Here is a tiny trained network, its code and every weight. The questions are about switching its units off for an input and a target symbol, where a switched-off unit gives its printed mean instead of its output.

import numpy as np


def w(rows, s, z=0):
    codes = np.array(rows[::2]) - 128.0
    scale = np.full(codes.shape[1], s)
    scale[-1] = z or s
    return codes * scale


def norm(h):
    return h / np.sqrt((h * h).mean(-1, keepdims=True) + 1e-5)


def softmax(a):
    e = np.exp(a - a.max(-1, keepdims=True))
    return e / e.sum(-1, keepdims=True)


def log_softmax(a):
    a = a - a.max(-1, keepdims=True)
    return a - np.log(np.exp(a).sum(-1, keepdims=True))


def net(x, mask):
    ids = ['ΘΞΠΩαβγδεζημτψ'.index(c) for c in x.split()]
    T = len(ids)
    res = E[ids] + P[:T]
    u = 0
    for l in range(3):
        r = norm(res)
        for j in range(2):
            rows = slice(2 * j, 2 * j + 2)
            q, k, v = (r @ M[l][rows].T for M in (Q, K, V))
            z = softmax(np.where(np.tri(T) > 0, q @ k.T / 2**0.5, -1e9)) @ v
            o = O[l][rows]
            res = res + np.where(mask[u + j], z, o[:, -1]) @ o[:, :-1]
        u += 2
    return log_softmax(norm(res)[-1] @ U[:, :-1].T + U[:, -1])


Q, K, V, O = {}, {}, {}, {}
E = w([
[154,110,132,149,128,134],'Θ',
[194,123,154,129,105,85],'Ξ',
[231,140,193,156,1,110],'Π',
[92,107,110,148,87,121],'Ω',
[102,127,85,116,153,171],'α',
[90,113,53,69,184,136],'β',
[183,163,138,133,58,129],'γ',
[140,145,154,157,113,118],'δ',
[113,88,165,142,111,117],'ε',
[118,164,120,112,118,142],'ζ',
[169,142,182,170,47,49],'η',
[119,127,82,115,132,82],'μ',
[136,146,119,92,182,132],'τ',
[85,162,104,96,177,183],'ψ',
],0.011)
P = w([
[213,125,219,109,14,2],'0',
[113,141,93,95,210,131],'1',
[211,127,219,118,19,13],'2',
[119,149,97,106,217,142],'3',
[216,130,213,128,32,18],'4',
[120,147,100,110,215,148],'5',
[219,129,218,125,31,20],'6',
],0.0044)
Q[0] = w([
[80,1,94,212,146,131],'L0H0',
[196,97,182,138,189,177],'L0H0',
[189,31,109,127,87,39],'L0H1',
[230,139,134,183,161,68],'L0H1',
],0.0085)
K[0] = w([
[35,78,104,153,215,130],'L0H0',
[176,69,168,127,152,175],'L0H0',
[215,48,193,76,1,57],'L0H1',
[193,200,205,116,117,75],'L0H1',
],0.0085)
V[0] = w([
[109,105,61,252,181,188],'L0H0',
[153,142,68,78,106,43],'L0H0',
[112,188,125,219,194,213],'L0H1',
[168,142,194,114,69,69],'L0H1',
],0.0027)
O[0] = w([
[111,194,194,94,31,103,28],'L0H0',
[104,110,143,198,207,208,184],'L0H0',
[150,24,136,82,123,9,40],'L0H1',
[91,114,100,188,140,254,254],'L0H1',
],0.0029,0.003)
Q[1] = w([
[115,122,134,113,129,11],'L1H0',
[96,77,153,168,169,113],'L1H0',
[31,86,89,102,71,103],'L1H1',
[186,136,152,152,41,110],'L1H1',
],0.012)
K[1] = w([
[114,139,85,131,145,13],'L1H0',
[73,81,162,196,193,108],'L1H0',
[22,56,80,74,40,78],'L1H1',
[192,128,196,174,1,96],'L1H1',
],0.0092)
V[1] = w([
[143,162,69,226,183,77],'L1H0',
[175,225,46,118,112,136],'L1H0',
[199,130,196,155,2,98],'L1H1',
[214,161,137,172,172,155],'L1H1',
],0.004)
O[1] = w([
[64,63,163,86,182,145,189],'L1H0',
[24,174,100,63,155,92,172],'L1H0',
[86,148,45,81,253,139,211],'L1H1',
[6,94,96,112,102,185,253],'L1H1',
],0.0041,0.0031)
Q[2] = w([
[78,51,68,130,146,217],'L2H0',
[137,217,150,155,199,34],'L2H0',
[98,109,38,201,161,215],'L2H1',
[156,156,115,150,246,1],'L2H1',
],0.008)
K[2] = w([
[16,122,211,13,134,159],'L2H0',
[150,189,87,254,215,99],'L2H0',
[89,82,36,226,149,205],'L2H1',
[201,188,164,189,230,57],'L2H1',
],0.0064)
V[2] = w([
[97,71,119,97,61,174],'L2H0',
[155,100,86,61,122,81],'L2H0',
[62,83,71,83,206,69],'L2H1',
[95,184,3,79,160,144],'L2H1',
],0.0026)
O[2] = w([
[204,28,60,135,92,142,159],'L2H0',
[110,109,106,28,160,143,1],'L2H0',
[228,180,95,182,64,171,222],'L2H1',
[251,49,190,214,85,134,240],'L2H1',
],0.0023,0.00052)
U = w([
[244,137,190,63,236,64,120],'Θ',
[53,168,223,33,60,115,226],'Ξ',
[52,80,20,61,189,48,137],'Π',
[203,55,42,192,223,190,60],'Ω',
[232,112,242,157,40,147,142],'α',
[122,149,216,27,194,226,40],'β',
[56,13,224,160,176,74,146],'γ',
[55,239,2,85,138,160,48],'δ',
[40,90,125,149,29,228,141],'ε',
[66,104,6,218,48,66,142],'ζ',
[210,224,88,113,64,188,124],'η',
[97,134,151,159,76,13,252],'μ',
[95,247,169,242,208,116,73],'τ',
[160,21,93,34,43,108,175],'ψ',
],0.0069,0.0031)

Each question gives the input, a string of symbols that net reads in full, and the target symbol t.
The units are the heads (2 rows each of Q, K, V and O). Each row of codes is followed by its name. A weight is (code - 128) times the scale printed after its matrix; where a second scale follows, it is the last column's (O and U).
mask holds one flag per head, layer by layer. A switched-off head (its flag False) gives its mean, the last column of its rows in O, instead of its output. The means were averaged over made-up inputs and are rounded, as every weight is.
A unit's drop is (log p(t) with every unit on - log p(t) with that unit switched off) / (log p(t) with every unit on - log p(t) with every unit switched off).
The circuit of an input: a set's keep is (log p(t) with only the set's units on - log p(t) with every unit switched off) / (log p(t) with every unit on - log p(t) with every unit switched off). Starting from all 6 units, units are removed one at a time, each time the one whose removal leaves the highest keep (on an exact tie, the one counted first), for as long as the keep stays at least 0.8.
circuit, biggest first: the units of the circuit, biggest drop first
which heads matter: for each layer, one digit per head in row order, 1 if its drop is at least 0.15 and else 0, layers parted by /
drop when u is switched off: that unit's drop, to one decimal
input β ψ ψ, target Ξ: circuit, biggest first : L1H1, L2H1
input ψ Θ τ δ Θ α, target ψ: which heads matter : 11 / 01 / 00
input β γ Θ τ Π ε, target α: which heads matter : 00 / 11 / 00
input Ξ Θ Θ η, target τ: which heads matter : 00 / 01 / 00
input Π μ γ, target η: circuit, biggest first : L1H1
input Θ Θ Ξ ζ τ, target β: circuit, biggest first : L1H1, L0H1
input Ξ Θ Ξ Θ Θ δ, target γ: which heads matter : 01 / 01 / 00
input Θ Ω ψ Θ μ ε, target α: circuit, biggest first : L1H0, L1H1
input ψ Θ α μ, target ζ: which heads matter : 10 / 01 / 01
input Θ ψ ψ γ, target δ: which heads matter : 00 / 11 / 00
input β Ξ Θ Ω ψ δ ψ, target Ξ: which heads matter : 01 / 01 / 00
input Ω Ξ Ξ, target Θ: which heads matter : 00 / 01 / 00
input Ω ζ Θ γ, target δ: which heads matter : 00 / 10 / 00
input τ Ξ γ, target η: which heads matter : 00 / 01 / 00
input τ β α ψ Θ, target Ω: circuit, biggest first : L1H1
input γ γ ε τ, target Θ: drop when L1H1 is switched off : 0.6
input Θ α ζ γ α, target ε: drop when L1H1 is switched off : 1.0
input β η β δ Θ τ, target Θ: drop when L2H1 is switched off : 0.1
input δ α Ω ζ, target Ξ: drop when L0H1 is switched off : 0.6
